Here is a tiny trained network, its code and every weight. The questions are about switching its units off for an input and a target symbol, where a switched-off unit gives its printed mean instead of its output.

import numpy as np


def w(rows, s, z=0):
    codes = np.array(rows[::2]) - 128.0
    scale = np.full(codes.shape[1], s)
    scale[-1] = z or s
    return codes * scale


def norm(h):
    return h / np.sqrt((h * h).mean(-1, keepdims=True) + 1e-5)


def f(y):
    return np.maximum(y, 0)


def softmax(a):
    e = np.exp(a - a.max(-1, keepdims=True))
    return e / e.sum(-1, keepdims=True)


def log_softmax(a):
    a = a - a.max(-1, keepdims=True)
    return a - np.log(np.exp(a).sum(-1, keepdims=True))


def net(x, mask):
    ids = ['ΘΛΠΦδημτψω'.index(c) for c in x.split()]
    T = len(ids)
    res = E[ids] + P[:T]
    u = 0
    for l in range(3):
        r = norm(res)
        for j in range(3):
            rows = slice(2 * j, 2 * j + 2)
            q, k, v = (r @ M[l][rows].T for M in (Q, K, V))
            z = softmax(np.where(np.tri(T) > 0, q @ k.T / 2**0.5, -1e9)) @ v
            o = O[l][rows]
            res = res + np.where(mask[u + j], z, o[:, -1]) @ o[:, :-1]
        u += 3
        y = f(norm(res) @ A[l][:, :-1].T + A[l][:, -1])
        res = res + np.where(mask[u : u + 4], y, B[l][:, -1]) @ B[l][:, :-1]
        u += 4
    return log_softmax(norm(res)[-1] @ U[:, :-1].T + U[:, -1])


Q, K, V, O, A, B = {}, {}, {}, {}, {}, {}
E = w([
[109,194,122,180,63,147],'Θ',
[62,21,85,92,138,123],'Λ',
[123,73,96,223,107,117],'Π',
[45,59,86,69,94,199],'Φ',
[103,146,91,199,87,102],'δ',
[153,120,114,183,189,55],'η',
[164,111,101,94,216,228],'μ',
[113,135,80,106,127,251],'τ',
[74,84,187,101,98,62],'ψ',
[83,129,213,98,93,73],'ω',
],0.021)
P = w([
[185,46,211,239,68,131],'0',
[110,148,178,200,117,106],'1',
[105,108,209,241,135,148],'2',
[232,65,146,194,63,141],'3',
[160,216,40,165,68,58],'4',
[54,161,194,234,177,148],'5',
[79,215,137,120,162,101],'6',
[175,218,28,133,61,52],'7',
[253,124,78,111,55,106],'8',
[129,147,113,124,159,123],'9',
[30,103,95,193,220,148],'10',
],0.012)
Q[0] = w([
[136,201,39,244,38,80],'L0H0',
[195,120,112,16,73,92],'L0H0',
[173,164,144,161,207,120],'L0H1',
[189,181,93,233,175,87],'L0H1',
[177,192,91,255,155,147],'L0H2',
[93,122,100,178,83,93],'L0H2',
],0.053)
K[0] = w([
[55,62,236,248,185,198],'L0H0',
[23,222,108,103,208,110],'L0H0',
[127,133,59,102,213,166],'L0H1',
[113,138,29,61,176,211],'L0H1',
[105,110,2,82,198,205],'L0H2',
[85,110,117,106,67,121],'L0H2',
],0.048)
V[0] = w([
[60,1,36,119,182,88],'L0H0',
[192,150,182,155,199,18],'L0H0',
[87,118,108,76,106,221],'L0H1',
[83,140,121,183,21,129],'L0H1',
[151,149,64,141,172,206],'L0H2',
[31,111,132,56,22,212],'L0H2',
],0.047)
O[0] = w([
[53,64,99,2,106,92,136],'L0H0',
[149,164,227,85,158,197,156],'L0H0',
[163,146,164,38,80,136,76],'L0H1',
[118,113,168,190,71,169,215],'L0H1',
[138,131,54,110,123,180,3],'L0H2',
[20,203,166,85,44,164,190],'L0H2',
],0.03,0.029)
A[0] = w([
[115,84,94,195,90,165,72],'L0N0',
[229,168,82,82,173,90,254],'L0N1',
[143,171,3,105,125,240,155],'L0N2',
[198,108,106,133,241,115,131],'L0N3',
],0.061,0.0043)
B[0] = w([
[216,117,102,97,119,154,189],'L0N0',
[165,228,102,89,139,2,214],'L0N1',
[43,102,41,101,208,249,253],'L0N2',
[116,21,174,127,91,49,197],'L0N3',
],0.052,0.033)
Q[1] = w([
[117,72,78,151,68,35],'L1H0',
[175,160,184,142,207,159],'L1H0',
[74,134,241,249,27,92],'L1H1',
[117,2,55,17,103,130],'L1H1',
[177,64,159,225,103,17],'L1H2',
[202,118,14,139,154,233],'L1H2',
],0.043)
K[1] = w([
[142,146,38,93,151,80],'L1H0',
[132,143,235,171,139,116],'L1H0',
[86,120,194,171,22,47],'L1H1',
[120,41,42,101,154,104],'L1H1',
[124,72,142,235,71,125],'L1H2',
[255,81,28,126,190,121],'L1H2',
],0.049)
V[1] = w([
[95,163,139,118,152,153],'L1H0',
[124,120,208,177,144,129],'L1H0',
[216,17,178,71,173,86],'L1H1',
[222,226,152,40,88,11],'L1H1',
[91,93,33,149,254,215],'L1H2',
[109,75,112,159,51,165],'L1H2',
],0.03)
O[1] = w([
[129,159,145,91,114,81,169],'L1H0',
[125,238,92,173,46,130,235],'L1H0',
[82,247,231,72,77,145,120],'L1H1',
[228,206,189,74,137,18,10],'L1H1',
[45,235,239,207,179,85,7],'L1H2',
[198,115,219,107,153,106,137],'L1H2',
],0.015,0.014)
A[1] = w([
[179,189,218,122,253,155,2],'L1N0',
[148,140,60,54,28,230,129],'L1N1',
[82,12,139,100,196,166,136],'L1N2',
[198,144,10,145,98,153,16],'L1N3',
],0.044,0.0037)
B[1] = w([
[135,52,89,102,254,112,173],'L1N0',
[140,114,128,241,93,75,230],'L1N1',
[165,144,92,146,118,209,251],'L1N2',
[39,135,217,89,203,120,193],'L1N3',
],0.046,0.019)
Q[2] = w([
[42,101,118,123,111,130],'L2H0',
[73,54,3,123,107,93],'L2H0',
[169,167,158,137,58,240],'L2H1',
[166,139,38,52,157,56],'L2H1',
[133,153,53,191,111,92],'L2H2',
[150,195,54,22,214,41],'L2H2',
],0.056)
K[2] = w([
[115,62,145,140,72,201],'L2H0',
[105,77,73,8,86,196],'L2H0',
[197,132,130,3,118,175],'L2H1',
[122,141,239,177,82,130],'L2H1',
[115,132,155,62,224,139],'L2H2',
[201,198,29,104,126,129],'L2H2',
],0.056)
V[2] = w([
[158,125,168,124,163,90],'L2H0',
[160,9,132,117,74,255],'L2H0',
[214,91,83,72,85,175],'L2H1',
[149,127,155,113,144,142],'L2H1',
[180,128,162,150,71,98],'L2H2',
[233,126,196,86,132,87],'L2H2',
],0.024)
O[2] = w([
[127,144,171,91,81,118,102],'L2H0',
[11,193,62,241,171,118,248],'L2H0',
[52,144,105,158,168,207,71],'L2H1',
[133,138,122,126,117,169,106],'L2H1',
[103,151,125,26,139,161,184],'L2H2',
[18,154,65,155,105,149,101],'L2H2',
],0.013,0.012)
A[2] = w([
[173,174,3,103,125,100,167],'L2N0',
[207,242,78,154,134,120,2],'L2N1',
[175,166,97,210,71,131,129],'L2N2',
[108,199,29,93,146,71,95],'L2N3',
],0.061,0.0042)
B[2] = w([
[109,253,109,171,107,174,232],'L2N0',
[94,112,81,139,14,165,145],'L2N1',
[142,158,93,63,162,126,214],'L2N2',
[208,222,159,66,112,142,253],'L2N3',
],0.057,0.025)
U = w([
[220,212,116,244,54,157,1],'Θ',
[137,163,56,166,50,78,126],'Λ',
[202,78,122,92,98,173,151],'Π',
[87,185,204,143,49,139,143],'Φ',
[187,182,183,208,218,151,85],'δ',
[116,102,98,152,173,25,206],'η',
[128,228,118,60,185,108,203],'μ',
[60,123,80,147,163,217,173],'τ',
[51,74,107,21,156,108,116],'ψ',
[65,93,182,13,243,153,65],'ω',
],0.011,0.0056)

Each question gives the input, a string of symbols that net reads in full, and the target symbol t.
The units are the heads (2 rows each of Q, K, V and O) and the neurons (one row each of A and B). Each row of codes is followed by its name. A weight is (code - 128) times the scale printed after its matrix; where a second scale follows, it is the last column's (O, A, B and U).
mask holds one flag per unit, layer by layer, with each layer's heads first. A switched-off unit (its flag False) gives its mean, the last column of its rows in O or B, instead of its output. The means were averaged over made-up inputs and are rounded, as every weight is.
A unit's drop is (log p(t) with every unit on - log p(t) with that unit switched off) / (log p(t) with every unit on - log p(t) with every unit switched off).
The circuit of an input: a set's keep is (log p(t) with only the set's units on - log p(t) with every unit switched off) / (log p(t) with every unit on - log p(t) with every unit switched off). Starting from the 12 units with the biggest drops (on a tie, the unit counted first), units are removed one at a time, each time the one whose removal leaves the highest keep (on an exact tie, the one counted first), for as long as the keep stays at least 0.8.
circuit, biggest first: the units of the circuit, biggest drop first
unit that matters most: the unit with the biggest drop
top k neurons: the k neurons with the biggest drops, biggest first
top k neurons in layer l: the k neurons of layer l with the biggest drops, biggest first
heads that matter: for each layer, one digit per head in row order, 1 if its drop is at least 0.15 and else 0, layers parted by /
input η Π ω τ μ δ ψ Φ Λ ψ ψ, target ψ: unit that matters most => L0N1
input Λ ψ ψ ψ Π Π ψ, target τ: heads that matter => 111 / 101 / 100
input η ψ ψ Π Π ω Λ, target τ: heads that matter => 111 / 001 / 000
input ψ Φ ψ ω, target Λ: circuit, biggest first => L0H0, L0N2
input η Π ω ω ψ, target δ: circuit, biggest first => L0H0, L0N2, L1N0
input Λ η ψ ψ ψ Φ η ω Π, target Φ: heads that matter => 001 / 000 / 000
input ψ η μ ψ μ ω Π Λ, target δ: top 4 neurons => L0N1, L0N2, L1N0, L1N2
input ψ τ ψ Θ Φ ψ ψ, target Λ: circuit, biggest first => L0H0, L0N2
input ω ψ Φ δ ψ ψ ω η η ψ, target ω: top 2 neurons in layer 0 => L0N2, L0N3
input μ ψ Φ ω ψ ψ ω ω Π ψ, target δ: top 2 neurons => L0N1, L1N0
input ω μ ψ η ψ, target Φ: top 3 neurons => L0N2, L0N1, L0N3
input ψ ψ τ τ ψ Λ μ Φ, target ψ: top 2 neurons => L0N1, L0N2
input ψ ψ ψ ω Π Π ψ ψ μ μ ψ, target Π: top 3 neurons => L0N2, L0N0, L0N1
input Π τ Π ψ Θ Φ ω, target Θ: heads that matter => 111 / 100 / 000
input ω ψ ω ω δ ψ η Θ ψ, target ω: top 2 neurons => L1N0, L0N2
input ψ Λ Φ ψ, target ψ: unit that matters most => L0H0
input μ Φ η, target Φ: heads that matter => 011 / 000 / 000
input μ ψ ω ψ τ ψ Π ψ ψ Θ, target τ: heads that matter => 001 / 000 / 000
input ψ ψ ψ ψ ψ ω τ μ ω, target η: heads that matter => 100 / 000 / 000
input ψ Φ ω Θ ω Θ, target Φ: circuit, biggest first => L0H2, L1N1
input Π ω ψ τ ψ τ δ, target τ: circuit, biggest first => L0H2, L0N2
input δ ω μ ψ Π ω ψ μ η Π ω, target ω: unit that matters most => L0H0
input η ω Φ ω, target δ: circuit, biggest first => L0H0, L1N0, L0N2
input ψ ψ ψ τ τ η μ ψ Φ, target Π: top 2 neurons => L0N2, L0N1
input Θ η Π, target Π: top 3 neurons => L0N0, L0N2, L0N1
input Π ψ ω, target τ: top 3 neurons in layer 0 => L0N1, L0N3, L0N0
